Below is a small trained network, with its code and all its weights. Each question gives an input and a target symbol and asks what happens when units are switched off, that is, made to give their printed mean instead of their output.

import numpy as np


def w(rows, s, z=0):
    codes = np.array(rows[::2]) - 128.0
    scale = np.full(codes.shape[1], s)
    scale[-1] = z or s
    return codes * scale


def norm(h):
    return h / np.sqrt((h * h).mean(-1, keepdims=True) + 1e-5)


def f(y):
    return np.maximum(y, 0)


def softmax(a):
    e = np.exp(a - a.max(-1, keepdims=True))
    return e / e.sum(-1, keepdims=True)


def log_softmax(a):
    a = a - a.max(-1, keepdims=True)
    return a - np.log(np.exp(a).sum(-1, keepdims=True))


def net(x, mask):
    ids = ['γεζηθξτφψω'.index(c) for c in x.split()]
    T = len(ids)
    res = E[ids] + P[:T]
    u = 0
    for l in range(2):
        r = norm(res)
        for j in range(3):
            rows = slice(2 * j, 2 * j + 2)
            q, k, v = (r @ M[l][rows].T for M in (Q, K, V))
            z = softmax(np.where(np.tri(T) > 0, q @ k.T / 2**0.5, -1e9)) @ v
            o = O[l][rows]
            res = res + np.where(mask[u + j], z, o[:, -1]) @ o[:, :-1]
        u += 3
        y = f(norm(res) @ A[l][:, :-1].T + A[l][:, -1])
        res = res + np.where(mask[u : u + 16], y, B[l][:, -1]) @ B[l][:, :-1]
        u += 16
    return log_softmax(norm(res)[-1] @ U[:, :-1].T + U[:, -1])


Q, K, V, O, A, B = {}, {}, {}, {}, {}, {}
E = w([
[173,205,133,161,111,166,36,16,164,150],'γ',
[44,97,70,171,169,186,102,94,143,142],'ε',
[131,137,62,71,154,64,4,134,108,106],'ζ',
[169,194,98,140,114,57,139,234,170,107],'η',
[230,83,142,149,104,117,106,102,197,19],'θ',
[143,137,195,135,176,125,36,228,117,147],'ξ',
[181,162,124,152,120,247,168,156,101,168],'τ',
[189,177,83,119,232,128,87,89,183,128],'φ',
[80,82,92,187,40,87,94,182,127,90],'ψ',
[205,139,32,147,143,176,54,202,154,129],'ω',
],0.024)
P = w([
[91,55,107,70,72,159,124,73,253,201],'0',
[87,110,118,86,94,161,123,94,209,170],'1',
[97,119,127,107,107,180,118,112,189,134],'2',
[101,122,125,124,134,180,119,117,173,114],'3',
[105,131,130,143,152,175,117,122,157,98],'4',
[106,134,129,159,167,171,125,122,134,84],'5',
[113,135,126,182,175,154,135,121,114,76],'6',
[120,141,128,195,194,152,144,116,92,60],'7',
[126,137,129,210,207,140,155,110,66,46],'8',
[130,148,117,225,216,134,160,125,47,19],'9',
],0.012)
Q[0] = w([
[122,133,144,121,104,92,146,91,130,175],'L0H0',
[148,146,95,152,117,179,91,127,120,83],'L0H0',
[191,95,129,182,132,149,118,138,160,117],'L0H1',
[167,142,93,148,137,131,123,128,135,91],'L0H1',
[109,93,147,96,141,159,130,144,49,130],'L0H2',
[108,163,145,250,198,158,59,174,163,75],'L0H2',
],0.015)
K[0] = w([
[115,148,150,83,77,133,106,113,185,161],'L0H0',
[118,172,129,180,161,108,120,122,60,64],'L0H0',
[143,85,195,151,149,123,131,141,115,146],'L0H1',
[120,120,156,152,144,134,112,131,125,130],'L0H1',
[160,149,79,91,103,101,114,123,129,137],'L0H2',
[133,187,157,252,177,124,151,105,63,42],'L0H2',
],0.015)
V[0] = w([
[84,7,69,116,180,201,48,118,146,98],'L0H0',
[181,76,220,144,204,85,49,221,102,176],'L0H0',
[124,62,239,64,185,110,33,202,110,208],'L0H1',
[115,96,246,129,128,129,113,147,161,132],'L0H1',
[97,41,165,105,164,102,125,201,31,153],'L0H2',
[173,187,42,140,159,165,145,138,2,164],'L0H2',
],0.0069)
O[0] = w([
[129,142,73,56,92,122,186,131,56,120,250],'L0H0',
[85,163,183,165,73,237,207,152,173,98,88],'L0H0',
[2,155,131,124,224,117,162,169,47,59,119],'L0H1',
[73,124,190,116,176,115,130,109,65,86,129],'L0H1',
[144,193,128,81,139,197,119,116,148,73,58],'L0H2',
[137,29,125,62,121,182,111,107,129,127,134],'L0H2',
],0.0089,0.011)
A[0] = w([
[101,108,154,84,150,111,69,128,77,153,154],'L0N0',
[156,105,172,50,200,72,125,141,137,97,141],'L0N1',
[96,120,93,150,150,156,133,159,147,126,155],'L0N2',
[152,106,148,125,75,55,170,157,166,126,25],'L0N3',
[141,132,198,118,98,192,183,170,106,216,130],'L0N4',
[151,121,51,133,93,91,44,83,151,134,177],'L0N5',
[197,177,121,129,94,165,141,187,125,204,107],'L0N6',
[181,140,164,117,101,72,218,202,255,135,2],'L0N7',
[156,181,130,121,199,115,148,87,154,154,59],'L0N8',
[130,132,120,91,95,96,210,201,148,52,106],'L0N9',
[83,123,117,146,4,119,168,118,169,69,112],'L0N10',
[109,87,140,104,217,101,96,150,133,163,163],'L0N11',
[65,168,84,121,169,136,118,91,169,118,127],'L0N12',
[140,160,184,114,174,142,189,121,82,123,64],'L0N13',
[213,135,223,145,69,64,108,37,144,88,24],'L0N14',
[92,81,243,118,158,129,109,180,92,110,48],'L0N15',
],0.012,0.0063)
B[0] = w([
[139,95,107,128,63,164,87,123,99,119,158],'L0N0',
[171,123,110,97,57,108,183,159,164,134,143],'L0N1',
[94,76,129,132,136,88,128,167,148,101,173],'L0N2',
[151,100,166,121,96,79,98,128,182,139,144],'L0N3',
[146,55,130,130,89,58,177,72,108,163,160],'L0N4',
[89,129,176,114,142,52,130,103,146,65,250],'L0N5',
[210,82,148,140,156,136,117,182,107,166,170],'L0N6',
[162,109,109,10,138,206,40,163,114,187,146],'L0N7',
[73,129,202,68,107,79,204,108,143,116,139],'L0N8',
[137,91,156,30,141,167,119,122,134,199,151],'L0N9',
[118,44,198,100,156,34,161,118,118,108,151],'L0N10',
[140,124,119,142,33,149,155,126,150,67,162],'L0N11',
[90,62,150,95,154,159,169,128,135,140,176],'L0N12',
[89,180,122,146,76,143,114,160,126,167,143],'L0N13',
[183,83,105,197,18,100,132,123,218,79,158],'L0N14',
[104,126,131,147,54,118,107,180,207,141,146],'L0N15',
],0.012,0.016)
Q[1] = w([
[164,140,182,189,199,79,110,109,235,220],'L1H0',
[109,56,140,203,98,167,231,129,148,58],'L1H0',
[129,112,127,184,122,158,102,111,244,63],'L1H1',
[182,226,239,96,221,153,177,42,163,192],'L1H1',
[130,88,120,123,209,189,64,87,71,147],'L1H2',
[101,37,158,147,201,173,152,111,64,126],'L1H2',
],0.011)
K[1] = w([
[117,197,123,122,66,122,123,110,221,230],'L1H0',
[118,64,184,237,129,170,144,158,92,84],'L1H0',
[159,189,130,174,65,212,179,125,142,91],'L1H1',
[89,134,122,48,106,69,61,152,175,246],'L1H1',
[79,152,118,141,97,112,145,167,148,186],'L1H2',
[60,120,163,108,54,200,146,183,151,135],'L1H2',
],0.012)
V[1] = w([
[148,91,186,12,85,50,91,187,67,129],'L1H0',
[175,203,91,102,164,158,95,136,67,68],'L1H0',
[185,81,161,112,105,112,254,137,167,46],'L1H1',
[145,49,155,149,159,85,32,92,222,197],'L1H1',
[163,85,153,96,157,80,95,93,98,92],'L1H2',
[124,106,81,78,211,109,59,52,157,169],'L1H2',
],0.0084)
O[1] = w([
[209,134,78,190,159,187,191,150,140,168,226],'L1H0',
[81,91,167,99,44,100,215,78,152,244,2],'L1H0',
[78,194,91,97,91,137,69,140,151,205,237],'L1H1',
[144,168,115,73,162,88,211,87,87,81,218],'L1H1',
[100,83,84,183,130,162,137,92,78,175,192],'L1H2',
[94,75,155,131,167,136,82,93,77,84,145],'L1H2',
],0.011,0.0095)
A[1] = w([
[165,138,57,197,126,166,71,148,119,110,111],'L1N0',
[182,136,175,186,171,148,136,7,101,154,118],'L1N1',
[168,145,232,16,203,155,43,129,160,227,1],'L1N2',
[159,106,150,69,195,157,112,88,106,96,142],'L1N3',
[127,173,149,90,77,115,127,152,54,84,150],'L1N4',
[189,150,126,180,144,106,160,125,44,143,20],'L1N5',
[117,149,88,61,114,109,87,187,160,122,84],'L1N6',
[95,211,179,23,192,120,239,91,182,152,119],'L1N7',
[188,119,159,115,106,172,130,106,110,154,40],'L1N8',
[145,149,126,101,128,89,103,209,154,186,64],'L1N9',
[129,175,87,77,116,118,171,130,114,90,148],'L1N10',
[60,161,97,149,149,158,131,115,29,126,99],'L1N11',
[117,98,136,155,93,73,137,99,227,105,126],'L1N12',
[131,109,103,119,97,118,169,192,95,131,113],'L1N13',
[178,102,176,93,61,143,113,184,179,109,55],'L1N14',
[140,179,102,110,99,184,121,180,101,130,165],'L1N15',
],0.015,0.0073)
B[1] = w([
[121,157,185,59,197,97,142,156,172,120,205],'L1N0',
[136,194,178,186,128,208,83,115,102,181,190],'L1N1',
[38,89,53,144,115,66,23,192,176,199,153],'L1N2',
[51,116,139,144,163,124,150,148,166,158,234],'L1N3',
[185,133,107,99,107,110,125,126,72,191,169],'L1N4',
[141,46,171,166,83,217,168,93,177,152,179],'L1N5',
[196,158,144,139,97,137,121,99,89,153,211],'L1N6',
[70,200,220,1,101,149,220,148,198,160,172],'L1N7',
[97,115,118,172,80,108,142,150,74,185,164],'L1N8',
[72,160,106,108,150,212,96,82,144,118,169],'L1N9',
[145,123,159,87,119,163,93,171,93,108,213],'L1N10',
[76,103,44,113,140,144,119,77,134,112,217],'L1N11',
[139,157,179,188,135,121,159,155,142,176,254],'L1N12',
[130,162,158,165,146,94,132,81,119,162,212],'L1N13',
[134,38,66,93,97,110,179,94,148,84,191],'L1N14',
[178,95,133,140,186,72,116,78,132,122,203],'L1N15',
],0.014,0.0087)
U = w([
[137,220,131,178,146,117,72,90,143,135,200],'γ',
[88,92,85,130,151,175,137,75,111,59,254],'ε',
[194,121,148,44,114,125,74,106,21,105,127],'ζ',
[124,90,131,84,108,116,22,177,177,203,23],'η',
[209,26,133,87,58,149,146,127,194,50,43],'θ',
[142,92,177,143,100,187,64,255,96,44,151],'ξ',
[148,61,149,169,111,198,189,134,80,182,139],'τ',
[113,145,198,38,107,163,168,151,130,121,187],'φ',
[113,75,170,147,143,28,171,242,44,125,14],'ψ',
[227,117,131,94,251,147,128,178,139,81,17],'ω',
],0.0082,0.0032)

Each question gives the input, a string of symbols that net reads in full, and the target symbol t.
The units are the heads (2 rows each of Q, K, V and O) and the neurons (one row each of A and B). Each row of codes is followed by its name. A weight is (code - 128) times the scale printed after its matrix; where a second scale follows, it is the last column's (O, A, B and U).
mask holds one flag per unit, layer by layer, with each layer's heads first. A switched-off unit (its flag False) gives its mean, the last column of its rows in O or B, instead of its output. The means were averaged over made-up inputs and are rounded, as every weight is.
A unit's drop is (log p(t) with every unit on - log p(t) with that unit switched off) / (log p(t) with every unit on - log p(t) with every unit switched off).
The circuit of an input: a set's keep is (log p(t) with only the set's units on - log p(t) with every unit switched off) / (log p(t) with every unit on - log p(t) with every unit switched off). Starting from the 12 units with the biggest drops (on a tie, the unit counted first), units are removed one at a time, each time the one whose removal leaves the highest keep (on an exact tie, the one counted first), for as long as the keep stays at least 0.8.
circuit, biggest first: the units of the circuit, biggest drop first
most important unit: the unit with the biggest drop
top k neurons: the k neurons with the biggest drops, biggest first
top k neurons in layer l: the k neurons of layer l with the biggest drops, biggest first
heads that matter: for each layer, one digit per head in row order, 1 if its drop is at least 0.15 and else 0, layers parted by /
input ε γ ω ξ γ, target φ: most important unit : L1H2
input τ ε φ τ ε θ τ ξ, target θ: circuit, biggest first : L1N14; L0N15
input τ η ξ, target ξ: circuit, biggest first : L0H0; L1H0
input ξ ε θ τ τ ψ τ, target ω: circuit, biggest first : L1N15; L0N10; L1N0
input γ ξ ε ε γ φ τ, target η: heads that matter : 111 / 111
input ε γ τ γ ε η ξ ε, target φ: circuit, biggest first : L0H0; L1H2; L0N15; L1N7
input ε η γ τ ε ε ε γ ξ τ, target φ: heads that matter : 110 / 101
input ξ θ ω ζ φ φ ε, target η: top 2 neurons in layer 0 : L0N11; L0N5
input ξ ε ε τ φ, target θ: circuit, biggest first : L0N11; L0N1
input ξ θ τ ε ε θ ε, target γ: top 2 neurons : L1N6; L0N15
input ω η ψ γ γ ξ γ ψ θ η, target γ: heads that matter : 010 / 010
input ε θ ε ζ ξ θ ε γ, target ζ: heads that matter : 011 / 111
input ε φ τ ω φ ε ε ψ ξ, target ω: top 2 neurons in layer 0 : L0N5; L0N15
input ψ ξ ε ψ η γ φ ψ τ, target ω: circuit, biggest first : L0N5; L1N15; L1N0
input θ ξ ω ω γ, target τ: circuit, biggest first : L1H0; L0H1; L0N5
input φ θ τ ψ ε ε θ ε θ ξ, target γ: heads that matter : 110 / 000
input ψ γ ε φ γ ε ε ζ ξ γ, target φ: top 4 neurons : L0N14; L0N11; L1N7; L0N12
input ψ ε φ γ ξ ζ, target φ: top 3 neurons in layer 0 : L0N14; L0N15; L0N9
input ε ξ τ τ, target θ: top 2 neurons : L1N14; L0N15
input τ ε ε τ γ θ φ, target φ: circuit, biggest first : L1N7; L0N8
input ε ξ ε ε ψ γ, target ω: top neuron in layer 1 : L1N0
input γ τ γ ξ ε ε τ ε ε, target ζ: top 2 neurons : L0N15; L0N13
input θ ε ψ, target ψ: most important unit : L0N10
input ε γ φ ε γ ξ τ ε, target θ: top 2 neurons in layer 0 : L0N5; L0N13
input τ τ θ τ ξ ε ε ε τ γ, target θ: heads that matter : 111 / 111
input ε τ γ ξ, target ψ: top 3 neurons in layer 0 : L0N15; L0N4; L0N14
input θ φ ζ ε ζ γ ξ ε η, target ζ: heads that matter : 010 / 110
input ε ε γ τ η ε ε ξ τ, target φ: heads that matter : 110 / 001
input ε ζ ω ζ ξ ε τ, target ζ: top 2 neurons : L0N13; L0N15
input ε θ ξ θ φ, target γ: top 2 neurons : L0N11; L0N5
